Here is a tiny trained network, its code and every weight. The questions are about switching its units off for an input and a target symbol, where a switched-off unit gives its printed mean instead of its output.

import numpy as np


def w(rows, s, z=0):
    codes = np.array(rows[::2]) - 128.0
    scale = np.full(codes.shape[1], s)
    scale[-1] = z or s
    return codes * scale


def f(y):
    return y / 2 * (1 + np.tanh(0.7978845608 * (y + 0.044715 * y**3)))


def softmax(a):
    e = np.exp(a - a.max(-1, keepdims=True))
    return e / e.sum(-1, keepdims=True)


def log_softmax(a):
    a = a - a.max(-1, keepdims=True)
    return a - np.log(np.exp(a).sum(-1, keepdims=True))


def net(x, mask):
    ids = ['ΓΘΠαβδεζημτω'.index(c) for c in x.split()]
    T = len(ids)
    res = E[ids] + P[:T]
    r = res
    for j in range(3):
        rows = slice(3 * j, 3 * j + 3)
        q, k, v = (r @ M[0][rows].T for M in (Q, K, V))
        z = softmax(np.where(np.tri(T) > 0, q @ k.T / 3**0.5, -1e9)) @ v
        o = O[0][rows]
        res = res + np.where(mask[j], z, o[:, -1]) @ o[:, :-1]
    y = f(res @ A[0][:, :-1].T + A[0][:, -1])
    res = res + np.where(mask[3:15], y, B[0][:, -1]) @ B[0][:, :-1]
    return log_softmax(res[-1] @ U[:, :-1].T + U[:, -1])


Q, K, V, O, A, B = {}, {}, {}, {}, {}, {}
E = w([
[158,161,141,132,101,98],'Γ',
[176,152,147,132,121,100],'Θ',
[172,178,145,132,99,88],'Π',
[152,19,160,80,78,217],'α',
[158,155,112,112,74,54],'β',
[169,162,131,121,95,83],'δ',
[169,153,57,114,96,122],'ε',
[134,79,169,109,81,55],'ζ',
[166,102,123,95,93,83],'η',
[93,93,53,105,42,68],'μ',
[73,137,81,125,5,106],'τ',
[193,69,35,90,173,164],'ω',
],0.012)
P = w([
[112,124,136,113,198,121],'0',
[136,113,117,116,152,122],'1',
[171,75,121,167,125,122],'2',
[148,112,121,91,114,121],'3',
[113,130,153,47,129,123],'4',
[147,120,127,57,85,131],'5',
[204,67,127,122,45,132],'6',
[173,95,162,62,60,129],'7',
[140,118,163,5,58,126],'8',
],0.011)
Q[0] = w([
[202,95,117,240,89,148],'h0',
[79,101,98,132,80,3],'h0',
[5,128,94,205,235,131],'h0',
[228,177,28,91,68,42],'h1',
[184,184,170,71,128,40],'h1',
[53,233,134,224,187,204],'h1',
[30,182,126,10,208,152],'h2',
[120,158,171,36,116,85],'h2',
[114,136,75,180,142,94],'h2',
],0.023)
K[0] = w([
[76,174,136,70,155,124],'h0',
[47,112,134,144,72,166],'h0',
[105,131,112,187,227,170],'h0',
[137,58,122,58,95,104],'h1',
[170,136,146,102,67,147],'h1',
[133,164,104,151,152,27],'h1',
[172,82,127,252,100,116],'h2',
[183,104,88,130,69,156],'h2',
[91,109,139,142,158,158],'h2',
],0.032)
V[0] = w([
[93,172,235,184,75,179],'h0',
[96,153,87,148,107,171],'h0',
[23,128,103,168,58,117],'h0',
[156,113,121,103,140,254],'h1',
[218,192,27,100,168,139],'h1',
[107,23,70,84,152,116],'h1',
[79,134,233,164,92,73],'h2',
[31,42,97,112,114,88],'h2',
[157,197,84,149,98,11],'h2',
],0.019)
O[0] = w([
[184,137,61,199,207,182,35],'h0',
[83,140,79,137,111,161,113],'h0',
[43,84,139,139,172,220,193],'h0',
[89,147,43,50,143,82,158],'h1',
[187,41,86,52,101,219,110],'h1',
[95,49,127,139,184,55,251],'h1',
[89,246,154,171,80,89,98],'h2',
[47,121,224,126,189,142,184],'h2',
[122,45,148,246,72,131,195],'h2',
],0.013,0.016)
A[0] = w([
[255,238,111,129,128,162,24],'n0',
[164,224,204,157,25,206,3],'n1',
[150,71,185,210,53,125,157],'n2',
[153,97,110,242,61,198,101],'n3',
[143,132,138,57,121,42,193],'n4',
[95,178,26,164,133,56,160],'n5',
[230,114,135,100,25,185,141],'n6',
[163,126,72,61,142,173,6],'n7',
[127,142,196,203,76,132,45],'n8',
[111,180,193,40,153,172,159],'n9',
[198,141,85,59,29,152,96],'n10',
[28,119,78,128,175,175,111],'n11',
],0.008,0.0046)
B[0] = w([
[56,164,41,89,145,170,133],'n0',
[135,83,183,87,171,3,141],'n1',
[92,197,60,117,96,97,254],'n2',
[137,116,205,136,178,141,169],'n3',
[161,159,105,185,126,165,209],'n4',
[114,105,175,50,109,162,167],'n5',
[155,140,191,124,110,205,163],'n6',
[107,149,166,151,100,83,149],'n7',
[179,77,103,102,143,151,196],'n8',
[93,93,93,129,109,141,149],'n9',
[87,101,114,107,197,130,154],'n10',
[185,154,129,158,134,129,217],'n11',
],0.019,0.028)
U = w([
[101,142,161,81,140,168,79],'Γ',
[133,157,48,66,163,218,119],'Θ',
[81,97,152,69,202,159,3],'Π',
[153,106,117,73,96,188,120],'α',
[170,115,188,87,80,147,134],'β',
[144,110,161,62,116,172,100],'δ',
[131,97,167,104,41,255,123],'ε',
[214,127,62,105,169,92,97],'ζ',
[201,136,113,143,3,202,161],'η',
[8,90,109,100,83,172,186],'μ',
[109,131,166,192,178,183,167],'τ',
[206,4,63,102,126,183,151],'ω',
],0.0037,0.005)

Each question gives the input, a string of symbols that net reads in full, and the target symbol t.
The units are the heads (3 rows each of Q, K, V and O) and the neurons (one row each of A and B). Each row of codes is followed by its name. A weight is (code - 128) times the scale printed after its matrix; where a second scale follows, it is the last column's (O, A, B and U).
mask holds one flag per unit, heads first, then neurons. A switched-off unit (its flag False) gives its mean, the last column of its rows in O or B, instead of its output. The means were averaged over made-up inputs and are rounded, as every weight is.
A unit's drop is (log p(t) with every unit on - log p(t) with that unit switched off) / (log p(t) with every unit on - log p(t) with every unit switched off).
The circuit of an input: a set's keep is (log p(t) with only the set's units on - log p(t) with every unit switched off) / (log p(t) with every unit on - log p(t) with every unit switched off). Starting from the 12 units with the biggest drops (on a tie, the unit counted first), units are removed one at a time, each time the one whose removal leaves the highest keep (on an exact tie, the one counted first), for as long as the keep stays at least 0.8.
units of the circuit, in order: the units of the circuit, biggest drop first
most important unit: the unit with the biggest drop
top k neurons: the k neurons with the biggest drops, biggest first
heads that matter: for each layer, one digit per head in row order, 1 if its drop is at least 0.15 and else 0, layers parted by /
input ε η μ ω μ ε ζ Γ, target ζ: heads that matter : 110
input α ε ε, target Θ: units of the circuit, in order : (h2)
input μ β ζ, target μ: units of the circuit, in order : (n2 n11 h1)
input δ β μ ε μ β τ ζ ε, target τ: units of the circuit, in order : (h0 h1)
input τ ω τ μ Π μ ε η, target μ: heads that matter : 000
input Θ μ τ Π β μ Π Π β, target β: units of the circuit, in order : (h1 n1 h2 n3)
input β Γ ε ε, target ε: units of the circuit, in order : (n6 h1)
input ζ μ μ β τ, target τ: units of the circuit, in order : (h0 n11 h2)
input η Π ε, target η: units of the circuit, in order : (h0 h1 n10)
input μ β Θ β Γ α μ ε η, target τ: heads that matter : 011
input ε μ ε β ε β Θ β, target β: units of the circuit, in order : (h1 n1 n3 h2)
input ζ Π Θ, target ζ: heads that matter : 111
input β β ω τ Π ζ Γ, target ζ: heads that matter : 011
input ε ε ε Π, target ε: heads that matter : 011
input τ μ ζ Θ Π μ ε, target μ: heads that matter : 100
input μ τ β ω η β, target ω: units of the circuit, in order : (h2)
input ω ζ α, target ζ: units of the circuit, in order : (h1 h0)
input β μ Θ ε, target μ: top 2 neurons : (n2 n4)
input μ ε ζ μ μ β, target μ: units of the circuit, in order : (n2 n11 h2)
input ε β δ τ ω, target ω: heads that matter : 010
input Γ β τ Π, target τ: heads that matter : 100
input Θ β Θ, target β: top 2 neurons : (n1 n6)
input μ α δ, target τ: top 2 neurons : (n2 n11)
input μ β α Θ β β μ Θ Π, target τ: most important unit : h1
input η β η, target η: top 3 neurons : (n10 n3 n1)
input Γ η ε Θ β, target ε: units of the circuit, in order : (h1 n6 h2)
input ω α ε, target ζ: heads that matter : 001
input τ ζ ε δ Θ, target ε: units of the circuit, in order : (h1 n6 h2)
